Here is a tiny trained network, its code and every weight. The questions are about switching its units off for an input and a target symbol, where a switched-off unit gives its printed mean instead of its output.

import numpy as np


def w(rows, s, z=0):
    codes = np.array(rows[::2]) - 128.0
    scale = np.full(codes.shape[1], s)
    scale[-1] = z or s
    return codes * scale


def f(y):
    return np.maximum(y, 0)


def softmax(a):
    e = np.exp(a - a.max(-1, keepdims=True))
    return e / e.sum(-1, keepdims=True)


def log_softmax(a):
    a = a - a.max(-1, keepdims=True)
    return a - np.log(np.exp(a).sum(-1, keepdims=True))


def net(x, mask):
    ids = ['ΛΨεζημφ'.index(c) for c in x.split()]
    T = len(ids)
    res = E[ids] + P[:T]
    u = 0
    for l in range(3):
        q, k, v = (res @ M[l].T for M in (Q, K, V))
        z = softmax(np.where(np.tri(T) > 0, q @ k.T / 3**0.5, -1e9)) @ v
        res = res + np.where(mask[u], z, O[l][:, -1]) @ O[l][:, :-1]
        u += 1
        y = f(res @ A[l][:, :-1].T + A[l][:, -1])
        res = res + np.where(mask[u : u + 8], y, B[l][:, -1]) @ B[l][:, :-1]
        u += 8
    return log_softmax(res[-1] @ U[:, :-1].T + U[:, -1])


Q, K, V, O, A, B = {}, {}, {}, {}, {}, {}
E = w([
[188,143,33,130,78,144],'Λ',
[232,160,108,98,213,6],'Ψ',
[203,154,113,116,164,69],'ε',
[211,127,134,240,178,134],'ζ',
[203,95,125,217,94,178],'η',
[226,61,151,33,61,85],'μ',
[50,197,27,193,21,143],'φ',
],0.014)
P = w([
[91,176,218,108,187,252],'0',
[131,107,27,97,171,99],'1',
[176,188,111,84,111,160],'2',
[133,57,48,128,163,98],'3',
[179,175,118,117,78,172],'4',
[140,60,60,149,143,83],'5',
[169,182,148,131,93,133],'6',
[137,53,78,161,126,69],'7',
[170,195,162,133,82,100],'8',
[131,45,94,170,109,53],'9',
[153,181,194,153,79,93],'10',
[126,38,110,179,89,37],'11',
[138,191,205,157,67,52],'12',
[114,23,110,168,57,15],'13',
],0.012)
Q[0] = w([
[104,250,214,146,112,192],'0.h0',
[117,60,99,199,156,128],'0.h0',
[239,113,56,172,107,70],'0.h0',
],0.013)
K[0] = w([
[125,140,175,76,214,180],'0.h0',
[125,124,128,126,69,61],'0.h0',
[98,116,246,166,124,79],'0.h0',
],0.013)
V[0] = w([
[144,61,177,224,57,139],'0.h0',
[180,111,126,115,212,107],'0.h0',
[163,2,154,4,13,96],'0.h0',
],0.0072)
O[0] = w([
[191,98,43,125,147,181,253],'0.h0',
[166,120,98,116,40,2,198],'0.h0',
[123,240,40,74,163,125,208],'0.h0',
],0.0095,0.0029)
A[0] = w([
[139,233,116,171,4,131,108],'0.n0',
[163,52,118,54,130,4,131],'0.n1',
[108,158,197,134,81,216,252],'0.n2',
[65,46,133,156,200,71,84],'0.n3',
[74,110,57,141,70,167,106],'0.n4',
[134,110,135,112,255,238,104],'0.n5',
[26,126,69,198,122,164,79],'0.n6',
[81,204,171,47,175,219,157],'0.n7',
],0.0082,0.0033)
B[0] = w([
[178,104,186,121,191,108,207],'0.n0',
[126,125,137,188,117,204,248],'0.n1',
[107,213,135,183,202,135,157],'0.n2',
[109,112,78,165,42,127,142],'0.n3',
[136,126,183,118,146,23,167],'0.n4',
[42,82,215,186,175,134,146],'0.n5',
[143,101,116,108,201,54,153],'0.n6',
[103,136,2,151,50,126,141],'0.n7',
],0.008,0.012)
Q[1] = w([
[228,149,215,83,81,124],'1.h0',
[216,211,255,126,119,137],'1.h0',
[81,168,183,188,192,140],'1.h0',
],0.0087)
K[1] = w([
[66,188,174,177,64,207],'1.h0',
[66,254,156,148,132,238],'1.h0',
[55,166,146,228,100,59],'1.h0',
],0.0084)
V[1] = w([
[239,86,167,2,75,99],'1.h0',
[180,75,137,123,128,27],'1.h0',
[59,72,13,172,10,81],'1.h0',
],0.0057)
O[1] = w([
[152,150,122,195,105,177,2],'1.h0',
[96,89,188,161,147,47,130],'1.h0',
[127,143,8,164,127,163,88],'1.h0',
],0.014,0.0061)
A[1] = w([
[106,142,169,81,175,101,162],'1.n0',
[144,111,47,105,156,142,147],'1.n1',
[162,131,122,136,148,233,249],'1.n2',
[126,178,92,92,129,93,20],'1.n3',
[92,16,123,156,78,107,125],'1.n4',
[138,134,161,99,42,165,252],'1.n5',
[191,102,109,80,125,104,162],'1.n6',
[165,168,122,207,8,102,130],'1.n7',
],0.011,0.0047)
B[1] = w([
[204,116,82,106,85,209,233],'1.n0',
[180,182,204,162,79,111,232],'1.n1',
[174,84,142,153,172,115,199],'1.n2',
[126,20,174,170,132,164,179],'1.n3',
[119,84,62,111,149,137,233],'1.n4',
[182,168,152,157,153,62,186],'1.n5',
[7,161,102,176,183,182,240],'1.n6',
[1,139,149,106,83,156,245],'1.n7',
],0.0086,0.013)
Q[2] = w([
[67,159,196,113,106,77],'2.h0',
[123,133,254,65,148,185],'2.h0',
[117,120,42,122,106,150],'2.h0',
],0.0092)
K[2] = w([
[55,96,193,89,121,190],'2.h0',
[120,88,182,67,134,254],'2.h0',
[125,153,67,185,90,95],'2.h0',
],0.0088)
V[2] = w([
[2,228,50,61,121,159],'2.h0',
[28,141,181,202,107,52],'2.h0',
[191,161,42,68,60,109],'2.h0',
],0.006)
O[2] = w([
[62,125,93,199,170,111,12],'2.h0',
[149,131,124,32,96,26,120],'2.h0',
[31,76,226,128,253,110,58],'2.h0',
],0.0063,0.011)
A[2] = w([
[116,114,219,65,198,110,251],'2.n0',
[36,35,117,96,158,126,54],'2.n1',
[150,184,142,142,170,56,222],'2.n2',
[163,68,158,168,189,237,196],'2.n3',
[160,93,147,92,58,51,121],'2.n4',
[42,181,61,94,116,100,13],'2.n5',
[134,62,115,138,2,102,81],'2.n6',
[207,195,249,69,135,135,125],'2.n7',
],0.0078,0.003)
B[2] = w([
[97,151,153,191,188,120,166],'2.n0',
[141,133,194,120,53,162,179],'2.n1',
[150,150,118,128,58,247,157],'2.n2',
[128,135,89,101,94,77,248],'2.n3',
[122,74,137,209,91,117,197],'2.n4',
[168,134,249,62,170,141,144],'2.n5',
[72,134,99,140,189,139,215],'2.n6',
[90,152,128,72,171,128,246],'2.n7',
],0.011,0.015)
U = w([
[121,152,94,136,210,84,177],'Λ',
[145,166,169,99,52,41,111],'Ψ',
[192,134,248,141,131,119,107],'ε',
[254,62,194,117,96,101,188],'ζ',
[182,156,161,66,72,65,120],'η',
[237,176,203,161,40,147,170],'μ',
[148,110,183,129,103,190,2],'φ',
],0.0065,0.0046)

Each question gives the input, a string of symbols that net reads in full, and the target symbol t.
The units are the heads (3 rows each of Q, K, V and O) and the neurons (one row each of A and B). Each row of codes is followed by its name. A weight is (code - 128) times the scale printed after its matrix; where a second scale follows, it is the last column's (O, A, B and U).
mask holds one flag per unit, layer by layer, with each layer's heads first. A switched-off unit (its flag False) gives its mean, the last column of its rows in O or B, instead of its output. The means were averaged over made-up inputs and are rounded, as every weight is.
A unit's drop is (log p(t) with every unit on - log p(t) with that unit switched off) / (log p(t) with every unit on - log p(t) with every unit switched off).
The circuit of an input: a set's keep is (log p(t) with only the set's units on - log p(t) with every unit switched off) / (log p(t) with every unit on - log p(t) with every unit switched off). Starting from the 12 units with the biggest drops (on a tie, the unit counted first), units are removed one at a time, each time the one whose removal leaves the highest keep (on an exact tie, the one counted first), for as long as the keep stays at least 0.8.
circuit, biggest first: the units of the circuit, biggest drop first
unit that matters most: the unit with the biggest drop
top k neurons: the k neurons with the biggest drops, biggest first
top k neurons in layer l: the k neurons of layer l with the biggest drops, biggest first
input φ ε Ψ Ψ ε η μ Ψ Ψ Λ η ε Ψ ζ, target φ: top 3 neurons -> (1.n7; 2.n1; 2.n3)
input η φ μ ε φ μ μ Λ ζ Ψ, target φ: top 2 neurons -> (1.n7; 0.n1)
input Ψ μ Λ η Λ μ μ η ε μ η, target Ψ: circuit, biggest first -> (0.h0; 2.h0; 1.n7)
input φ μ ζ ζ ζ, target φ: top 2 neurons -> (0.n2; 0.n7)
input η Λ μ η, target μ: top 2 neurons in layer 1 -> (1.n1; 1.n4)
input η μ η Λ Λ Ψ ζ, target η: top neuron -> (2.n3)
input ε η ζ ε ζ η η μ μ, target ε: circuit, biggest first -> (1.h0; 2.n0)
input Ψ η Ψ φ η μ μ ε Ψ μ μ Λ, target μ: circuit, biggest first -> (0.h0; 1.n1; 1.h0; 2.n7)
input η η μ φ Ψ ε, target ζ: circuit, biggest first -> (1.n7; 2.n6)
input Ψ φ Λ Ψ ε Ψ Λ μ μ η ε, target Ψ: circuit, biggest first -> (0.h0; 1.n7; 2.h0)
input η φ ε μ μ μ φ φ ε η ε Λ, target Λ: circuit, biggest first -> (2.n1; 2.n6)
input φ μ ε φ μ, target φ: top 3 neurons -> (0.n7; 1.n0; 2.n1)
input η Λ φ ε, target ζ: top 2 neurons in layer 2 -> (2.n1; 2.n7)
input η μ ζ φ η, target η: top 4 neurons -> (2.n3; 2.n7; 1.n0; 0.n2)
input ζ ε μ ε η ζ Ψ μ μ μ Ψ, target ζ: top 3 neurons -> (0.n2; 2.n4; 1.n4)
input Λ ε ζ ζ ζ ζ η η ζ η Λ Λ ζ η, target Λ: unit that matters most -> 0.h0
input Λ Λ ζ Ψ Λ η Ψ, target Λ: circuit, biggest first -> (1.h0; 2.h0; 0.n7)
input ε μ μ Λ μ ζ μ Λ ε ε ε, target ε: circuit, biggest first -> (1.h0; 2.n0)
input η Λ μ η Ψ η η φ Λ μ μ, target η: top 3 neurons -> (2.n7; 2.n3; 1.n0)
input Ψ Ψ ε, target Ψ: circuit, biggest first -> (0.h0; 2.h0; 1.n7; 1.h0)
input η Ψ Ψ, target η: top 2 neurons -> (2.n3; 2.n7)
